Below is a small trained network, with its code and all its weights. Each question gives an input and a target symbol and asks what happens when units are switched off, that is, made to give their printed mean instead of their output.

import numpy as np


def w(rows, s, z=0):
    codes = np.array(rows[::2]) - 128.0
    scale = np.full(codes.shape[1], s)
    scale[-1] = z or s
    return codes * scale


def norm(h):
    return h / np.sqrt((h * h).mean(-1, keepdims=True) + 1e-5)


def f(y):
    return y / 2 * (1 + np.tanh(0.7978845608 * (y + 0.044715 * y**3)))


def softmax(a):
    e = np.exp(a - a.max(-1, keepdims=True))
    return e / e.sum(-1, keepdims=True)


def log_softmax(a):
    a = a - a.max(-1, keepdims=True)
    return a - np.log(np.exp(a).sum(-1, keepdims=True))


def net(x, mask):
    ids = ['ΓΘΞΣΦΨΩδεμτ'.index(c) for c in x.split()]
    T = len(ids)
    res = E[ids] + P[:T]
    u = 0
    for l in range(2):
        q, k, v = (norm(res) @ M[l].T for M in (Q, K, V))
        z = softmax(np.where(np.tri(T) > 0, q @ k.T / 2**0.5, -1e9)) @ v
        res = res + np.where(mask[u], z, O[l][:, -1]) @ O[l][:, :-1]
        u += 1
        y = f(norm(res) @ A[l][:, :-1].T + A[l][:, -1])
        res = res + np.where(mask[u : u + 8], y, B[l][:, -1]) @ B[l][:, :-1]
        u += 8
    return log_softmax(norm(res)[-1] @ U[:, :-1].T + U[:, -1])


Q, K, V, O, A, B = {}, {}, {}, {}, {}, {}
E = w([
[118,39,141,204,84,30,189,85,184],'Γ',
[76,75,139,70,153,99,149,87,106],'Θ',
[147,152,202,150,74,93,186,126,118],'Ξ',
[185,89,180,162,147,130,137,46,55],'Σ',
[170,135,175,175,100,83,156,55,101],'Φ',
[131,120,180,178,103,115,88,7,150],'Ψ',
[169,95,186,170,143,148,98,15,81],'Ω',
[147,67,105,121,80,75,245,178,91],'δ',
[174,117,191,210,93,93,147,60,120],'ε',
[171,177,27,133,245,164,185,115,200],'μ',
[74,209,78,59,77,247,121,76,104],'τ',
],0.015)
P = w([
[79,191,107,252,108,103,156,117,9],'0',
[63,139,123,171,114,129,170,147,67],'1',
[93,131,165,150,141,160,142,136,76],'2',
[94,142,165,148,130,163,121,106,112],'3',
[110,145,165,138,135,166,118,99,118],'4',
[116,150,157,138,120,144,113,86,148],'5',
[129,146,148,132,116,134,116,87,154],'6',
[138,144,144,125,112,121,116,84,165],'7',
[151,141,142,118,114,114,112,80,172],'8',
[164,136,140,109,117,115,110,78,171],'9',
[179,132,137,97,122,112,112,82,169],'10',
[198,125,136,85,129,124,108,81,155],'11',
[188,124,118,72,110,106,102,80,180],'12',
[199,125,137,59,115,103,101,62,191],'13',
],0.013)
Q[0] = w([
[47,144,139,176,160,114,96,191,104],'L0H0',
[157,136,121,119,151,70,3,203,108],'L0H0',
],0.0056)
K[0] = w([
[54,48,168,205,53,151,93,136,91],'L0H0',
[76,124,200,232,126,175,253,144,169],'L0H0',
],0.0046)
V[0] = w([
[76,136,101,3,250,88,123,105,144],'L0H0',
[121,63,185,60,2,73,33,140,51],'L0H0',
],0.0064)
O[0] = w([
[81,155,67,30,130,80,112,90,118,145],'L0H0',
[147,210,133,178,166,64,47,250,101,4],'L0H0',
],0.016,0.0028)
A[0] = w([
[226,82,155,76,123,180,127,117,123,186],'L0N0',
[125,151,108,179,91,124,168,139,97,109],'L0N1',
[129,74,167,162,170,156,126,87,167,199],'L0N2',
[128,158,108,152,206,96,102,157,113,215],'L0N3',
[104,11,158,140,127,82,131,69,69,3],'L0N4',
[91,108,107,72,122,162,107,125,129,171],'L0N5',
[100,70,104,85,125,166,118,151,160,116],'L0N6',
[156,189,216,135,118,103,55,83,146,172],'L0N7',
],0.012,0.0034)
B[0] = w([
[80,139,111,173,78,51,96,123,254,229],'L0N0',
[98,225,94,158,132,41,74,121,148,154],'L0N1',
[66,156,154,44,24,114,103,147,115,241],'L0N2',
[155,74,168,104,115,158,157,101,239,131],'L0N3',
[180,246,121,162,92,128,170,180,75,238],'L0N4',
[94,61,188,205,146,68,157,80,114,254],'L0N5',
[107,215,166,162,50,8,57,116,222,171],'L0N6',
[126,67,118,111,140,74,148,199,75,242],'L0N7',
],0.0074,0.007)
Q[1] = w([
[183,167,14,180,199,190,27,255,13],'L1H0',
[89,165,199,84,45,185,35,160,85],'L1H0',
],0.0074)
K[1] = w([
[111,202,252,184,103,32,94,201,92],'L1H0',
[155,190,99,241,187,171,115,167,97],'L1H0',
],0.011)
V[1] = w([
[110,80,72,32,118,252,190,85,250],'L1H0',
[200,115,38,124,119,92,62,135,239],'L1H0',
],0.0049)
O[1] = w([
[221,82,110,63,240,213,57,252,105,255],'L1H0',
[80,82,172,178,98,199,160,213,8,13],'L1H0',
],0.011,0.0041)
A[1] = w([
[103,163,125,162,111,42,103,178,59,153],'L1N0',
[143,79,152,91,134,151,109,151,200,252],'L1N1',
[122,101,123,108,65,139,126,127,245,163],'L1N2',
[94,141,93,121,242,131,156,75,168,41],'L1N3',
[28,68,165,175,114,199,189,178,15,45],'L1N4',
[36,73,134,138,148,104,107,59,214,121],'L1N5',
[155,90,118,141,174,164,76,200,154,154],'L1N6',
[109,97,141,76,154,59,123,112,159,174],'L1N7',
],0.012,0.0031)
B[1] = w([
[99,159,147,104,82,53,156,55,183,193],'L1N0',
[108,194,111,149,129,87,148,141,126,245],'L1N1',
[168,122,160,129,124,126,132,68,194,249],'L1N2',
[108,86,155,101,62,131,82,137,109,185],'L1N3',
[116,32,115,144,99,252,234,72,212,127],'L1N4',
[178,87,128,112,143,127,120,204,131,254],'L1N5',
[113,165,142,200,149,91,136,171,36,180],'L1N6',
[144,118,149,136,100,183,123,103,172,238],'L1N7',
],0.015,0.0093)
U = w([
[50,227,132,110,147,98,193,6,169,145],'Γ',
[148,59,168,95,84,98,46,162,207,149],'Θ',
[116,123,111,145,149,140,129,144,116,103],'Ξ',
[130,195,119,68,140,141,108,199,126,119],'Σ',
[92,112,94,142,125,142,116,148,125,88],'Φ',
[83,24,5,80,149,89,90,143,22,254],'Ψ',
[100,126,124,138,129,144,121,154,139,61],'Ω',
[104,112,118,155,139,146,124,135,128,76],'δ',
[134,111,115,146,150,142,124,120,112,73],'ε',
[68,25,86,142,124,255,250,109,108,204],'μ',
[129,137,119,146,157,143,130,150,117,112],'τ',
],0.0079,0.0077)

Each question gives the input, a string of symbols that net reads in full, and the target symbol t.
The units are the heads (2 rows each of Q, K, V and O) and the neurons (one row each of A and B). Each row of codes is followed by its name. A weight is (code - 128) times the scale printed after its matrix; where a second scale follows, it is the last column's (O, A, B and U).
mask holds one flag per unit, layer by layer, with each layer's heads first. A switched-off unit (its flag False) gives its mean, the last column of its rows in O or B, instead of its output. The means were averaged over made-up inputs and are rounded, as every weight is.
A unit's drop is (log p(t) with every unit on - log p(t) with that unit switched off) / (log p(t) with every unit on - log p(t) with every unit switched off).
The circuit of an input: a set's keep is (log p(t) with only the set's units on - log p(t) with every unit switched off) / (log p(t) with every unit on - log p(t) with every unit switched off). Starting from the 12 units with the biggest drops (on a tie, the unit counted first), units are removed one at a time, each time the one whose removal leaves the highest keep (on an exact tie, the one counted first), for as long as the keep stays at least 0.8.
units of the circuit, in order: the units of the circuit, biggest drop first
top k neurons: the k neurons with the biggest drops, biggest first
k most important neurons of layer l: the k neurons of layer l with the biggest drops, biggest first
input Θ τ Φ Θ τ μ τ Γ, target Σ: top 4 neurons => L0N5; L0N4; L0N7; L0N2
input τ τ Θ Θ ε τ Ξ Ω Ξ Θ Θ τ μ, target Ψ: units of the circuit, in order => L1H0; L0H0; L1N2
input τ Ω Ξ τ Ψ Θ τ τ μ Ψ τ Θ Γ, target Ψ: units of the circuit, in order => L1H0; L0H0; L1N6
input τ Ψ τ τ Σ, target Γ: top 2 neurons => L0N4; L1N5
input Ψ τ Ω τ Θ τ Θ Θ τ Θ δ, target Γ: units of the circuit, in order => L1N5; L0H0; L1N0
input τ ε τ Θ τ τ τ Ψ μ δ, target μ: units of the circuit, in order => L1H0; L1N4
input τ τ μ, target Σ: 3 most important neurons of layer 1 => L1N1; L1N6; L1N3
input Θ τ δ Ω Ψ Ψ δ Ω τ δ Θ τ Ξ, target Γ: 3 most important neurons of layer 1 => L1N0; L1N5; L1N3
input Ψ ε Θ Φ μ ε, target μ: top 3 neurons => L0N6; L1N4; L0N4
input Ξ τ τ τ τ τ ε μ Ψ, target μ: units of the circuit, in order => L1N4; L1H0
input τ τ τ μ τ Θ, target Σ: top 3 neurons => L0N2; L0N7; L0N6
input ε Ψ τ Ψ τ Ψ τ τ τ τ τ Θ Ω, target Γ: 3 most important neurons of layer 0 => L0N4; L0N7; L0N5
input Ψ Θ Ψ τ τ τ Θ δ τ ε τ δ μ Ξ, target μ: top 2 neurons => L1N4; L0N6
input ε Ψ Γ τ Θ μ τ Γ, target Σ: top 4 neurons => L0N5; L0N4; L0N7; L0N2
input τ Θ Θ μ Ψ μ μ Σ, target μ: units of the circuit, in order => L0H0
input τ μ δ τ Φ τ τ, target Σ: units of the circuit, in order => L1H0; L0H0; L1N6
input τ Ψ Ψ Ψ Ξ Ξ μ τ, target μ: units of the circuit, in order => L1N4; L1H0
input Θ μ Ξ τ Ξ, target Σ: 2 most important neurons of layer 0 => L0N0; L0N5
input τ τ Ψ Ξ τ μ Φ, target μ: units of the circuit, in order => L1H0; L1N4
input Σ ε Θ, target Γ: units of the circuit, in order => L1H0
input Ψ Ψ μ Φ Θ τ μ, target Θ: top neuron => L1N3
input Θ Ω τ τ μ Φ, target μ: top 2 neurons => L0N6; L0N4
input Θ Σ τ Θ τ Ψ μ Γ, target μ: top 4 neurons => L1N4; L0N0; L0N6; L0N4
